Below is a small trained network, with its code and all its weights. Each question gives an input and a class and asks what happens when units are switched off, that is, made to give their printed mean instead of their output.

import numpy as np


def w(rows, s, z=0):
    codes = np.array(rows[::2]) - 128.0
    scale = np.full(codes.shape[1], s)
    scale[-1] = z or s
    return codes * scale


def f(y):
    return np.maximum(y, 0)


def log_softmax(a):
    a = a - a.max(-1, keepdims=True)
    return a - np.log(np.exp(a).sum(-1, keepdims=True))


def net(x, mask):
    res = np.array(x, float).reshape(1, 8) / 4 @ E
    y = f(res @ A[0][:, :-1].T + A[0][:, -1])
    res = res + np.where(mask, y, B[0][:, -1]) @ B[0][:, :-1]
    return log_softmax(res[-1] @ U[:, :-1].T + U[:, -1])


A, B = {}, {}
E = w([
[128,127,126,129,132,125,127,129,129,128],'x0',
[162,44,83,89,88,57,234,176,108,89],'x1',
[201,88,160,70,212,202,129,92,83,50],'x2',
[48,107,145,55,129,130,163,62,215,107],'x3',
[82,80,2,139,100,175,116,64,58,144],'x4',
[127,126,132,131,124,126,124,126,127,121],'x5',
[166,21,196,211,120,185,181,102,171,207],'x6',
[127,130,131,130,128,127,131,127,125,128],'x7',
],0.0085)
A[0] = w([
[95,195,76,61,120,111,95,140,119,67,61],'n0',
[162,27,185,197,117,198,178,105,162,194,77],'n1',
[175,157,116,188,131,119,106,170,67,145,43],'n2',
[72,134,134,92,157,143,105,74,188,121,84],'n3',
[107,200,153,165,162,203,30,85,131,161,81],'n4',
[118,184,98,76,131,90,102,147,78,72,87],'n5',
[70,121,134,73,140,127,171,74,198,98,93],'n6',
[77,152,109,187,61,71,138,146,163,208,72],'n7',
[173,73,83,95,99,58,209,172,97,77,21],'n8',
[188,94,149,84,195,185,139,86,88,79,90],'n9',
[181,169,238,111,143,64,145,206,216,105,15],'n10',
[184,109,148,91,187,188,128,91,95,69,60],'n11',
[67,150,95,171,75,77,115,131,154,187,30],'n12',
[117,189,152,154,159,162,50,91,136,143,50],'n13',
[168,145,115,175,137,137,103,164,70,135,35],'n14',
[70,119,130,79,126,145,156,78,181,110,33],'n15',
[184,94,153,89,183,197,112,94,89,59,89],'n16',
[162,51,103,91,99,69,202,172,111,99,91],'n17',
[134,180,138,71,138,90,123,160,125,113,83],'n18',
[179,139,104,180,139,115,109,181,63,147,59],'n19',
[98,183,97,90,137,109,89,140,92,72,40],'n20',
[42,121,123,81,133,117,155,86,182,137,100],'n21',
[102,157,147,143,80,96,131,142,136,153,182],'n22',
[189,153,115,174,133,132,96,182,82,140,124],'n23',
[70,71,2,135,84,176,113,53,54,140,10],'n24',
[111,154,108,97,140,89,99,145,107,85,32],'n25',
[160,156,114,177,134,138,97,177,62,142,4],'n26',
],0.0087,0.0028)
B[0] = w([
[160,119,132,172,165,78,174,48,173,199,191],'n0',
[183,163,66,218,207,40,149,1,200,214,250],'n1',
[171,54,168,83,85,113,141,113,102,94,180],'n2',
[156,66,164,81,73,125,165,128,102,115,174],'n3',
[29,143,170,88,74,192,244,163,156,197,214],'n4',
[158,146,107,179,161,91,138,66,166,178,187],'n5',
[194,52,174,72,78,126,133,122,89,82,188],'n6',
[142,189,40,91,99,72,42,206,159,92,214],'n7',
[22,156,160,102,78,205,212,159,145,211,214],'n8',
[114,177,61,96,87,76,53,202,167,107,214],'n9',
[106,151,167,220,237,225,40,105,11,42,220],'n10',
[120,172,64,114,94,79,81,194,170,110,203],'n11',
[130,161,71,99,110,104,73,186,168,86,194],'n12',
[55,147,152,108,95,186,189,145,139,179,187],'n13',
[171,66,176,76,83,116,158,119,118,98,169],'n14',
[177,69,166,92,93,117,129,121,105,94,172],'n15',
[121,182,59,101,102,81,68,201,176,120,214],'n16',
[50,162,159,113,115,191,200,156,133,193,217],'n17',
[147,119,130,185,171,123,128,78,131,144,166],'n18',
[175,60,186,74,89,110,154,101,121,101,183],'n19',
[150,128,111,174,173,87,145,52,180,182,178],'n20',
[195,56,172,70,74,104,123,139,99,93,182],'n21',
[135,149,84,113,134,114,102,163,138,97,178],'n22',
[166,59,154,83,91,125,150,104,110,98,187],'n23',
[111,164,168,231,239,208,55,122,5,31,226],'n24',
[145,146,115,150,145,113,151,82,163,150,162],'n25',
[171,73,157,76,93,131,135,126,114,110,172],'n26',
],0.0071,0.012)
U = w([
[169,140,103,175,169,44,146,18,180,205,68],'0',
[119,179,65,97,89,58,61,230,166,95,108],'1',
[21,144,165,100,85,205,204,157,141,202,104],'2',
[200,11,182,73,71,99,137,106,105,77,93],'3',
[109,154,152,191,208,197,71,111,52,51,253],'4',
],0.011,0.0027)

Each question gives the input, the list of numbers given to net, and the class t.
The units are the neurons (one row each of A and B). Each row of codes is followed by its name. A weight is (code - 128) times the scale printed after its matrix; where a second scale follows, it is the last column's (A, B and U).
mask holds one flag per neuron, in row order. A switched-off neuron (its flag False) gives its mean, the last column of its row in B, instead of its output. The means were averaged over made-up inputs and are rounded, as every weight is.
A unit's drop is (log p(t) with every unit on - log p(t) with that unit switched off) / (log p(t) with every unit on - log p(t) with every unit switched off).
The circuit of an input: a set's keep is (log p(t) with only the set's units on - log p(t) with every unit switched off) / (log p(t) with every unit on - log p(t) with every unit switched off). Starting from the 12 units with the biggest drops (on a tie, the unit counted first), units are removed one at a time, each time the one whose removal leaves the highest keep (on an exact tie, the one counted first), for as long as the keep stays at least 0.8.
circuit, biggest first: the units of the circuit, biggest drop first
k most important neurons: the k neurons with the biggest drops, biggest first
drop of u: that unit's drop, to one decimal
input [5,6,4,7,8,-1,5,-4], class 4: circuit, biggest first => (n24)
input [2,0,4,-6,3,2,-7,8], class 0: 2 most important neurons => (n5, n20)
input [7,-4,6,3,5,3,5,3], class 1: circuit, biggest first => (n9, n16)
input [2,7,1,-6,-3,-4,-6,2], class 2: 2 most important neurons => (n8, n1)
input [6,-1,1,7,6,4,4,5], class 3: 3 most important neurons => (n10, n21, n6)
input [1,8,6,6,8,5,-5,6], class 2: 2 most important neurons => (n8, n17)
input [7,-5,-1,-6,3,1,-6,7], class 0: 2 most important neurons => (n20, n5)
input [1,-5,2,-5,-1,4,6,3], class 0: 2 most important neurons => (n1, n8)
input [-8,-7,2,-2,-5,5,-5,-5], class 2: 2 most important neurons => (n4, n1)
input [0,-5,5,6,-6,6,0,5], class 3: 4 most important neurons => (n24, n3, n6, n7)
input [2,-3,0,5,-8,4,7,-2], class 4: 2 most important neurons => (n10, n0)
input [1,-8,3,1,-7,7,3,-7], class 2: 2 most important neurons => (n4, n13)
input [-5,-3,8,7,4,5,6,-5], class 1: 3 most important neurons => (n9, n16, n11)
input [-6,-5,-5,6,-8,2,-3,-4], class 4: circuit, biggest first => (n10)
input [1,-1,-8,-5,-6,-6,5,8], class 1: 2 most important neurons => (n7, n24)
input [2,4,-1,6,-7,0,-4,7], class 4: drop of n10 => 1.4
input [0,1,0,0,3,-6,2,0], class 4: drop of n24 => 0.2
input [-3,-4,-5,-5,7,-1,0,-4], class 4: drop of n9 => 0.1
